Here is a tiny trained network, its code and every weight. The questions are about switching its units off for an input and a class, where a switched-off unit gives its printed mean instead of its output.

import numpy as np


def w(rows, s, z=0):
    codes = np.array(rows[::2]) - 128.0
    scale = np.full(codes.shape[1], s)
    scale[-1] = z or s
    return codes * scale


def norm(h):
    return h / np.sqrt((h * h).mean(-1, keepdims=True) + 1e-5)


def f(y):
    return np.maximum(y, 0)


def log_softmax(a):
    a = a - a.max(-1, keepdims=True)
    return a - np.log(np.exp(a).sum(-1, keepdims=True))


def net(x, mask):
    res = np.array(x, float).reshape(1, 5) / 4 @ E
    u = 0
    for l in range(2):
        y = f(norm(res) @ A[l][:, :-1].T + A[l][:, -1])
        res = res + np.where(mask[u : u + 4], y, B[l][:, -1]) @ B[l][:, :-1]
        u += 4
    return log_softmax(norm(res)[-1] @ U[:, :-1].T + U[:, -1])


A, B = {}, {}
E = w([
[236,183,207,172],'x0',
[203,169,125,81],'x1',
[226,146,80,132],'x2',
[146,27,122,108],'x3',
[190,163,143,255],'x4',
],0.0028)
A[0] = w([
[106,231,97,84,132],'0.n0',
[156,64,198,163,68],'0.n1',
[234,81,2,50,3],'0.n2',
[236,169,140,95,77],'0.n3',
],0.0073,0.0037)
B[0] = w([
[111,140,199,136,234],'0.n0',
[143,82,163,135,183],'0.n1',
[174,26,8,85,239],'0.n2',
[141,169,99,127,252],'0.n3',
],0.014,0.003)
A[1] = w([
[76,114,99,2,8],'1.n0',
[115,16,173,231,67],'1.n1',
[67,155,6,238,4],'1.n2',
[238,238,51,109,142],'1.n3',
],0.0075,0.002)
B[1] = w([
[84,69,184,101,202],'1.n0',
[205,202,105,64,211],'1.n1',
[30,197,40,111,172],'1.n2',
[118,73,144,248,252],'1.n3',
],0.013,0.0044)
U = w([
[124,128,138,124,2],'0',
[34,74,180,45,152],'1',
[158,134,141,252,175],'2',
[146,44,39,106,164],'3',
[84,206,240,134,121],'4',
[60,218,53,97,124],'5',
[237,189,132,69,143],'6',
],0.012,0.0067)

Each question gives the input, the list of numbers given to net, and the class t.
The units are the neurons (one row each of A and B). Each row of codes is followed by its name. A weight is (code - 128) times the scale printed after its matrix; where a second scale follows, it is the last column's (A, B and U).
mask holds one flag per neuron, layer by layer. A switched-off neuron (its flag False) gives its mean, the last column of its row in B, instead of its output. The means were averaged over made-up inputs and are rounded, as every weight is.
A unit's drop is (log p(t) with every unit on - log p(t) with that unit switched off) / (log p(t) with every unit on - log p(t) with every unit switched off).
The circuit of an input: a set's keep is (log p(t) with only the set's units on - log p(t) with every unit switched off) / (log p(t) with every unit on - log p(t) with every unit switched off). Starting from all 8 units, units are removed one at a time, each time the one whose removal leaves the highest keep (on an exact tie, the one counted first), for as long as the keep stays at least 0.8.
units of the circuit, in order: the units of the circuit, biggest drop first
k most important neurons: the k neurons with the biggest drops, biggest first
top k neurons in layer l: the k neurons of layer l with the biggest drops, biggest first
drop of u: that unit's drop, to one decimal
input [8,-3,-7,4,1], class 6: units of the circuit, in order => (1.n1)
input [-7,0,7,-8,-7], class 1: 2 most important neurons => (0.n0, 1.n0)
input [-1,-6,1,1,-1], class 5: 3 most important neurons => (0.n0, 0.n1, 1.n2)
input [0,-7,4,1,3], class 5: 2 most important neurons => (0.n0, 1.n2)
input [-6,-3,-2,3,-2], class 1: 4 most important neurons => (1.n0, 0.n2, 0.n3, 1.n3)
input [0,-5,-5,-4,2], class 5: 3 most important neurons => (0.n0, 1.n2, 0.n1)
input [-4,7,-4,-2,6], class 4: units of the circuit, in order => (0.n2, 0.n0)
input [-1,5,-4,2,7], class 6: 2 most important neurons => (0.n1, 1.n1)
input [-5,-3,8,-7,2], class 5: top 2 neurons in layer 0 => (0.n1, 0.n3)
input [3,-5,-4,-4,7], class 6: 3 most important neurons => (1.n1, 0.n3, 1.n3)
input [-2,2,-6,2,0], class 1: units of the circuit, in order => (0.n0, 0.n2, 1.n0)
input [-6,2,-3,-8,-2], class 4: top 2 neurons in layer 0 => (0.n2, 0.n0)
input [-2,2,-4,6,1], class 6: units of the circuit, in order => (1.n1, 0.n2)
input [8,5,-2,-8,-7], class 4: top 2 neurons in layer 0 => (0.n0, 0.n2)
input [-5,-7,2,-2,8], class 5: units of the circuit, in order => (1.n2)
input [-8,-2,-8,-8,0], class 4: 2 most important neurons => (0.n2, 0.n0)
input [-2,6,-8,-5,8], class 4: 2 most important neurons => (0.n2, 1.n3)
input [3,8,-7,0,-4], class 4: 3 most important neurons => (0.n2, 0.n0, 1.n1)
input [-5,1,1,-5,-2], class 1: 3 most important neurons => (1.n1, 1.n3, 0.n3)
input [5,0,1,0,-3], class 2: most important neuron => (1.n3)
input [1,-3,-3,-4,3], class 5: top 2 neurons in layer 1 => (1.n3, 1.n2)
input [8,1,0,-7,-7], class 2: 2 most important neurons => (0.n3, 1.n3)
input [0,1,3,-1,-8], class 1: top 2 neurons in layer 0 => (0.n0, 0.n3)
input [0,-4,0,-6,-3], class 4: drop of 0.n2 => 0.2
input [-1,5,-2,-6,5], class 4: drop of 0.n2 => 0.7
